Below are the code and all the weights of a small trained network. Each question names an input and a class and asks about switching units off, where a switched-off unit gives its printed mean instead of its output.

import numpy as np


def w(rows, s, z=0):
    codes = np.array(rows[::2]) - 128.0
    scale = np.full(codes.shape[1], s)
    scale[-1] = z or s
    return codes * scale


def f(y):
    return y / 2 * (1 + np.tanh(0.7978845608 * (y + 0.044715 * y**3)))


def log_softmax(a):
    a = a - a.max(-1, keepdims=True)
    return a - np.log(np.exp(a).sum(-1, keepdims=True))


def net(x, mask):
    res = np.array(x, float).reshape(1, 4) / 4 @ E
    y = f(res @ A[0][:, :-1].T + A[0][:, -1])
    res = res + np.where(mask, y, B[0][:, -1]) @ B[0][:, :-1]
    return log_softmax(res[-1] @ U[:, :-1].T + U[:, -1])


A, B = {}, {}
E = w([
[80,2,188,221],'x0',
[213,192,223,152],'x1',
[49,241,130,210],'x2',
[218,120,45,206],'x3',
],0.0099)
A[0] = w([
[38,133,223,68,36],'n0',
[164,127,88,174,82],'n1',
[167,70,148,60,106],'n2',
[107,86,166,200,93],'n3',
[50,203,115,188,75],'n4',
[170,203,103,90,110],'n5',
[127,77,211,189,110],'n6',
[164,192,113,76,76],'n7',
[76,188,133,192,58],'n8',
[46,89,9,134,92],'n9',
[139,175,83,121,193],'n10',
[128,179,125,61,86],'n11',
[194,121,63,224,54],'n12',
[183,151,206,166,126],'n13',
[212,163,214,161,4],'n14',
],0.013,0.0022)
B[0] = w([
[168,252,145,166,246],'n0',
[142,197,143,131,179],'n1',
[206,95,132,151,203],'n2',
[100,100,57,160,207],'n3',
[195,55,121,99,223],'n4',
[93,104,71,149,227],'n5',
[79,117,60,167,227],'n6',
[104,134,52,121,213],'n7',
[186,58,177,151,204],'n8',
[80,124,183,55,231],'n9',
[123,123,120,130,193],'n10',
[104,119,99,178,192],'n11',
[139,224,180,167,232],'n12',
[65,95,146,51,209],'n13',
[100,100,175,67,221],'n14',
],0.013,0.012)
U = w([
[81,84,58,168,78],'0',
[73,91,195,30,130],'1',
[166,189,169,160,254],'2',
[250,34,139,124,46],'3',
],0.015,0.0029)

Each question gives the input, the list of numbers given to net, and the class t.
The units are the neurons (one row each of A and B). Each row of codes is followed by its name. A weight is (code - 128) times the scale printed after its matrix; where a second scale follows, it is the last column's (A, B and U).
mask holds one flag per neuron, in row order. A switched-off neuron (its flag False) gives its mean, the last column of its row in B, instead of its output. The means were averaged over made-up inputs and are rounded, as every weight is.
A unit's drop is (log p(t) with every unit on - log p(t) with that unit switched off) / (log p(t) with every unit on - log p(t) with every unit switched off).
The circuit of an input: a set's keep is (log p(t) with only the set's units on - log p(t) with every unit switched off) / (log p(t) with every unit on - log p(t) with every unit switched off). Starting from the 12 units with the biggest drops (on a tie, the unit counted first), units are removed one at a time, each time the one whose removal leaves the highest keep (on an exact tie, the one counted first), for as long as the keep stays at least 0.8.
units of the circuit, in order: the units of the circuit, biggest drop first
most important unit: the unit with the biggest drop
k most important neurons: the k neurons with the biggest drops, biggest first
drop when u is switched off: that unit's drop, to one decimal
input [-4,-4,8,5], class 3: most important unit	n4
input [-6,5,3,-6], class 0: units of the circuit, in order	[n5 n7]
input [2,-4,8,-6], class 3: 3 most important neurons	[n4 n8 n12]
input [-4,2,0,-4], class 0: units of the circuit, in order	[n12 n9]
input [-2,3,5,-4], class 3: units of the circuit, in order	[n4 n8]
input [8,7,2,-6], class 0: 3 most important neurons	[n6 n3 n9]
input [6,7,8,-4], class 3: 2 most important neurons	[n8 n4]
input [-6,7,-6,5], class 1: 3 most important neurons	[n14 n13 n6]
input [-6,-3,7,8], class 2: 2 most important neurons	[n12 n1]
input [-5,7,1,0], class 1: 2 most important neurons	[n14 n13]
input [-6,-1,-8,-7], class 3: 2 most important neurons	[n2 n12]
input [6,6,-2,8], class 2: 4 most important neurons	[n12 n1 n9 n5]
input [-6,-7,-7,6], class 1: 2 most important neurons	[n9 n0]
input [-2,1,8,-6], class 3: units of the circuit, in order	[n4]
input [-6,-6,0,-6], class 0: 3 most important neurons	[n11 n14 n12]
input [-4,5,4,-3], class 1: 2 most important neurons	[n14 n6]
input [3,-3,-8,-8], class 2: 3 most important neurons	[n0 n4 n8]
input [-5,7,-3,2], class 1: 3 most important neurons	[n14 n13 n6]
input [-7,1,0,4], class 0: drop when n13 is switched off	0.0
input [-6,-5,0,-6], class 0: units of the circuit, in order	[n11]
input [-5,-5,-8,-2], class 3: drop when n2 is switched off	2.1
input [1,5,-3,3], class 1: drop when n0 is switched off	0.1
